Below are the code and all the weights of a small trained network. Each question names an input and a target symbol and asks about switching units off, where a switched-off unit gives its printed mean instead of its output.

import numpy as np


def w(rows, s, z=0):
    codes = np.array(rows[::2]) - 128.0
    scale = np.full(codes.shape[1], s)
    scale[-1] = z or s
    return codes * scale


def f(y):
    return np.maximum(y, 0)


def softmax(a):
    e = np.exp(a - a.max(-1, keepdims=True))
    return e / e.sum(-1, keepdims=True)


def log_softmax(a):
    a = a - a.max(-1, keepdims=True)
    return a - np.log(np.exp(a).sum(-1, keepdims=True))


def net(x, mask):
    ids = ['γδεζθπστφψω'.index(c) for c in x.split()]
    T = len(ids)
    res = E[ids] + P[:T]
    r = res
    for j in range(2):
        rows = slice(2 * j, 2 * j + 2)
        q, k, v = (r @ M[0][rows].T for M in (Q, K, V))
        z = softmax(np.where(np.tri(T) > 0, q @ k.T / 2**0.5, -1e9)) @ v
        o = O[0][rows]
        res = res + np.where(mask[j], z, o[:, -1]) @ o[:, :-1]
    y = f(res @ A[0][:, :-1].T + A[0][:, -1])
    res = res + np.where(mask[2:18], y, B[0][:, -1]) @ B[0][:, :-1]
    return log_softmax(res[-1] @ U[:, :-1].T + U[:, -1])


Q, K, V, O, A, B = {}, {}, {}, {}, {}, {}
E = w([
[225,116,165,188],'γ',
[66,196,73,100],'δ',
[137,166,125,222],'ε',
[148,235,156,90],'ζ',
[189,132,58,94],'θ',
[173,114,244,120],'π',
[57,165,201,82],'σ',
[109,217,78,239],'τ',
[5,174,140,113],'φ',
[118,146,245,63],'ψ',
[83,42,172,188],'ω',
],0.015)
P = w([
[173,2,11,134],'0',
[157,55,68,139],'1',
[142,101,109,145],'2',
[132,145,138,150],'3',
[122,176,167,152],'4',
[113,203,191,161],'5',
[109,223,210,167],'6',
],0.0077)
Q[0] = w([
[99,184,49,193],'H0',
[70,79,111,252],'H0',
[189,134,81,82],'H1',
[206,89,191,184],'H1',
],0.013)
K[0] = w([
[99,194,8,200],'H0',
[88,91,127,254],'H0',
[207,112,79,105],'H1',
[216,53,223,214],'H1',
],0.011)
V[0] = w([
[95,54,58,86],'H0',
[24,253,140,99],'H0',
[176,141,22,81],'H1',
[187,45,84,46],'H1',
],0.0052)
O[0] = w([
[6,162,93,221,69],'H0',
[159,47,117,166,2],'H0',
[162,184,254,51,183],'H1',
[183,146,182,167,108],'H1',
],0.0062,0.00096)
A[0] = w([
[59,185,86,99,71],'N0',
[205,132,66,118,138],'N1',
[157,52,195,178,90],'N2',
[171,4,123,69,233],'N3',
[186,184,107,141,159],'N4',
[123,121,19,72,47],'N5',
[75,63,154,22,50],'N6',
[123,152,147,63,55],'N7',
[70,184,225,75,118],'N8',
[80,76,100,145,92],'N9',
[88,70,140,43,70],'N10',
[43,178,107,81,234],'N11',
[156,146,209,71,107],'N12',
[81,132,62,136,7],'N13',
[143,136,180,193,254],'N14',
[81,181,125,176,58],'N15',
],0.013,0.0038)
B[0] = w([
[129,105,149,79,182],'N0',
[145,120,141,171,207],'N1',
[106,153,85,99,195],'N2',
[39,221,75,189,174],'N3',
[155,73,163,140,252],'N4',
[166,117,26,184,153],'N5',
[131,123,196,172,150],'N6',
[148,117,146,118,160],'N7',
[103,88,59,221,217],'N8',
[90,82,154,111,168],'N9',
[130,99,245,181,144],'N10',
[155,77,127,96,220],'N11',
[113,179,167,53,215],'N12',
[106,142,141,66,160],'N13',
[154,139,101,106,255],'N14',
[180,174,171,99,185],'N15',
],0.012,0.0069)
U = w([
[194,118,42,252,232],'γ',
[196,172,218,60,193],'δ',
[112,208,91,86,84],'ε',
[151,118,40,64,89],'ζ',
[83,119,50,170,202],'θ',
[132,131,123,134,32],'π',
[128,130,128,128,77],'σ',
[119,89,163,86,54],'τ',
[99,180,188,155,41],'φ',
[127,75,170,208,2],'ψ',
[122,132,125,123,119],'ω',
],0.012,0.0038)

Each question gives the input, a string of symbols that net reads in full, and the target symbol t.
The units are the heads (2 rows each of Q, K, V and O) and the neurons (one row each of A and B). Each row of codes is followed by its name. A weight is (code - 128) times the scale printed after its matrix; where a second scale follows, it is the last column's (O, A, B and U).
mask holds one flag per unit, heads first, then neurons. A switched-off unit (its flag False) gives its mean, the last column of its rows in O or B, instead of its output. The means were averaged over made-up inputs and are rounded, as every weight is.
A unit's drop is (log p(t) with every unit on - log p(t) with that unit switched off) / (log p(t) with every unit on - log p(t) with every unit switched off).
The circuit of an input: a set's keep is (log p(t) with only the set's units on - log p(t) with every unit switched off) / (log p(t) with every unit on - log p(t) with every unit switched off). Starting from the 12 units with the biggest drops (on a tie, the unit counted first), units are removed one at a time, each time the one whose removal leaves the highest keep (on an exact tie, the one counted first), for as long as the keep stays at least 0.8.
units of the circuit, in order: the units of the circuit, biggest drop first
most important unit: the unit with the biggest drop
top k neurons: the k neurons with the biggest drops, biggest first
which heads matter: for each layer, one digit per head in row order, 1 if its drop is at least 0.15 and else 0, layers parted by /
drop when u is switched off: that unit's drop, to one decimal
input ω ψ ζ σ, target ψ: units of the circuit, in order : N8; N10; N6
input π ε τ σ γ γ θ, target γ: units of the circuit, in order : H1; N5; N12
input γ θ γ, target δ: which heads matter : 11
input ω θ ω θ, target δ: which heads matter : 01
input σ π θ ψ, target φ: top 2 neurons : N12; N8
input δ τ δ θ δ θ, target δ: top 3 neurons : N8; N3; N5
input γ δ ζ ζ ψ ω φ, target τ: units of the circuit, in order : H1; N11; N0
input φ ε γ γ θ σ ε, target δ: which heads matter : 01
input γ ε φ τ γ σ τ, target δ: units of the circuit, in order : N15
input ζ γ θ ω δ, target ζ: units of the circuit, in order : N11; H1; N5
input τ θ τ, target δ: units of the circuit, in order : N15; N8
input ω ω ε ζ ζ θ ψ, target φ: top 3 neurons : N8; N12; N3
input γ γ ζ θ γ, target δ: which heads matter : 10
input θ δ σ γ ψ π, target ε: which heads matter : 10
input φ φ γ ζ θ τ δ, target ζ: most important unit : H1
input σ ε ε γ ζ ω, target θ: which heads matter : 00
input γ ψ τ θ, target γ: which heads matter : 00
input θ ε θ φ, target τ: drop when N0 is switched off : 0.4
input θ σ σ, target ψ: drop when N8 is switched off : 0.2
input δ τ θ θ σ π, target ε: drop when H0 is switched off : 0.3
